Below is a small trained network, with its code and all its weights. Each question gives an input and a target symbol and asks what happens when units are switched off, that is, made to give their printed mean instead of their output.

import numpy as np


def w(rows, s, z=0):
    codes = np.array(rows[::2]) - 128.0
    scale = np.full(codes.shape[1], s)
    scale[-1] = z or s
    return codes * scale


def norm(h):
    return h / np.sqrt((h * h).mean(-1, keepdims=True) + 1e-5)


def f(y):
    return y / 2 * (1 + np.tanh(0.7978845608 * (y + 0.044715 * y**3)))


def softmax(a):
    e = np.exp(a - a.max(-1, keepdims=True))
    return e / e.sum(-1, keepdims=True)


def log_softmax(a):
    a = a - a.max(-1, keepdims=True)
    return a - np.log(np.exp(a).sum(-1, keepdims=True))


def net(x, mask):
    ids = ['ΘΛΠΣαεζξ'.index(c) for c in x.split()]
    T = len(ids)
    res = E[ids] + P[:T]
    u = 0
    for l in range(2):
        r = norm(res)
        for j in range(2):
            rows = slice(2 * j, 2 * j + 2)
            q, k, v = (r @ M[l][rows].T for M in (Q, K, V))
            z = softmax(np.where(np.tri(T) > 0, q @ k.T / 2**0.5, -1e9)) @ v
            o = O[l][rows]
            res = res + np.where(mask[u + j], z, o[:, -1]) @ o[:, :-1]
        u += 2
        y = f(norm(res) @ A[l][:, :-1].T + A[l][:, -1])
        res = res + np.where(mask[u : u + 8], y, B[l][:, -1]) @ B[l][:, :-1]
        u += 8
    return log_softmax(norm(res)[-1] @ U[:, :-1].T + U[:, -1])


Q, K, V, O, A, B = {}, {}, {}, {}, {}, {}
E = w([
[58,106,201],'Θ',
[22,176,160],'Λ',
[40,136,191],'Π',
[135,234,135],'Σ',
[254,160,204],'α',
[102,178,87],'ε',
[6,67,131],'ζ',
[201,149,36],'ξ',
],0.018)
P = w([
[163,15,253],'0',
[62,207,116],'1',
[57,189,129],'2',
[58,178,132],'3',
[58,175,127],'4',
[63,163,128],'5',
[69,151,128],'6',
[95,120,141],'7',
],0.0059)
Q[0] = w([
[177,165,68],'0.h0',
[75,244,186],'0.h0',
[210,139,125],'0.h1',
[107,120,122],'0.h1',
],0.011)
K[0] = w([
[160,76,1],'0.h0',
[108,237,232],'0.h0',
[117,193,10],'0.h1',
[143,87,28],'0.h1',
],0.008)
V[0] = w([
[94,130,148],'0.h0',
[165,159,159],'0.h0',
[162,23,153],'0.h1',
[2,110,83],'0.h1',
],0.0098)
O[0] = w([
[86,123,254,217],'0.h0',
[111,153,226,146],'0.h0',
[165,86,117,58],'0.h1',
[117,143,152,252],'0.h1',
],0.009,0.0033)
A[0] = w([
[81,100,246,254],'0.n0',
[206,112,179,47],'0.n1',
[81,232,64,124],'0.n2',
[143,153,138,213],'0.n3',
[234,123,92,73],'0.n4',
[224,159,255,165],'0.n5',
[109,253,68,64],'0.n6',
[58,154,110,83],'0.n7',
],0.0096,0.0029)
B[0] = w([
[179,159,93,249],'0.n0',
[189,131,159,130],'0.n1',
[124,99,186,164],'0.n2',
[129,183,225,147],'0.n3',
[145,110,2,136],'0.n4',
[123,177,196,178],'0.n5',
[86,127,206,155],'0.n6',
[205,85,118,157],'0.n7',
],0.0072,0.011)
Q[1] = w([
[179,152,184],'1.h0',
[61,116,225],'1.h0',
[59,175,206],'1.h1',
[251,110,62],'1.h1',
],0.014)
K[1] = w([
[62,207,211],'1.h0',
[16,13,241],'1.h0',
[220,3,184],'1.h1',
[74,226,111],'1.h1',
],0.0056)
V[1] = w([
[63,139,145],'1.h0',
[20,162,119],'1.h0',
[94,246,119],'1.h1',
[68,172,83],'1.h1',
],0.011)
O[1] = w([
[188,108,145,228],'1.h0',
[186,58,102,253],'1.h0',
[202,217,86,167],'1.h1',
[47,250,141,90],'1.h1',
],0.011,0.0065)
A[1] = w([
[154,136,123,3],'1.n0',
[195,252,170,154],'1.n1',
[65,37,101,185],'1.n2',
[134,216,31,153],'1.n3',
[202,189,82,100],'1.n4',
[111,83,118,161],'1.n5',
[106,90,73,97],'1.n6',
[161,126,202,201],'1.n7',
],0.012,0.0031)
B[1] = w([
[111,116,200,118],'1.n0',
[224,106,101,254],'1.n1',
[212,63,87,172],'1.n2',
[24,127,8,157],'1.n3',
[81,45,108,162],'1.n4',
[175,98,146,142],'1.n5',
[157,191,164,129],'1.n6',
[2,226,85,239],'1.n7',
],0.0092,0.0094)
U = w([
[80,67,181,114],'Θ',
[130,170,126,30],'Λ',
[195,139,159,100],'Π',
[44,122,160,67],'Σ',
[66,224,169,101],'α',
[72,62,173,92],'ε',
[196,2,104,165],'ζ',
[121,138,36,253],'ξ',
],0.015,0.0047)

Each question gives the input, a string of symbols that net reads in full, and the target symbol t.
The units are the heads (2 rows each of Q, K, V and O) and the neurons (one row each of A and B). Each row of codes is followed by its name. A weight is (code - 128) times the scale printed after its matrix; where a second scale follows, it is the last column's (O, A, B and U).
mask holds one flag per unit, layer by layer, with each layer's heads first. A switched-off unit (its flag False) gives its mean, the last column of its rows in O or B, instead of its output. The means were averaged over made-up inputs and are rounded, as every weight is.
A unit's drop is (log p(t) with every unit on - log p(t) with that unit switched off) / (log p(t) with every unit on - log p(t) with every unit switched off).
The circuit of an input: a set's keep is (log p(t) with only the set's units on - log p(t) with every unit switched off) / (log p(t) with every unit on - log p(t) with every unit switched off). Starting from the 12 units with the biggest drops (on a tie, the unit counted first), units are removed one at a time, each time the one whose removal leaves the highest keep (on an exact tie, the one counted first), for as long as the keep stays at least 0.8.
units of the circuit, in order: the units of the circuit, biggest drop first
top k neurons: the k neurons with the biggest drops, biggest first
k most important neurons of layer l: the k neurons of layer l with the biggest drops, biggest first
heads that matter: for each layer, one digit per head in row order, 1 if its drop is at least 0.15 and else 0, layers parted by /
input Σ Θ Λ Σ ξ Π Λ Θ, target Π: units of the circuit, in order	(1.h1)
input ζ α Θ Λ, target ε: units of the circuit, in order	(1.h1; 0.h1)
input ε ξ ζ Θ ε Λ, target ξ: units of the circuit, in order	(1.h1; 1.n1)
input α Π Θ, target ζ: heads that matter	01 / 01
input ζ ξ ε ε, target ε: top 3 neurons	(0.n6; 1.n1; 0.n2)
input Σ Σ ξ ζ Θ, target Π: units of the circuit, in order	(1.h1; 1.h0)
input ε α Π α α Θ Π, target ξ: units of the circuit, in order	(1.h1; 1.n7; 0.n6)
input Π Π ε, target α: top 2 neurons	(0.n6; 1.n7)
input ε Π Θ, target ξ: units of the circuit, in order	(1.h1; 0.n0)
input Θ Λ α Λ, target Θ: units of the circuit, in order	(1.h1; 0.h1)
input Θ Π ε, target Θ: top 2 neurons	(1.n1; 0.n6)
input Θ Π ξ Σ ε, target Θ: 2 most important neurons of layer 0	(0.n0; 0.n6)
input α ξ α Σ, target α: heads that matter	01 / 00
input ξ α Π α Λ, target Σ: units of the circuit, in order	(1.n1; 1.h1)
input Θ ε Π, target Θ: units of the circuit, in order	(1.h1)
input Θ Σ ζ Π, target Θ: 2 most important neurons of layer 0	(0.n7; 0.n4)
input Π Π α Θ, target α: top 2 neurons	(1.n7; 1.n2)
input ε α Π α ε Λ, target ξ: top 2 neurons	(0.n5; 1.n7)
input ζ α Π, target ε: top 3 neurons	(1.n1; 0.n5; 1.n2)
input ζ Σ Θ ξ Σ Λ, target ε: top neuron	(0.n5)
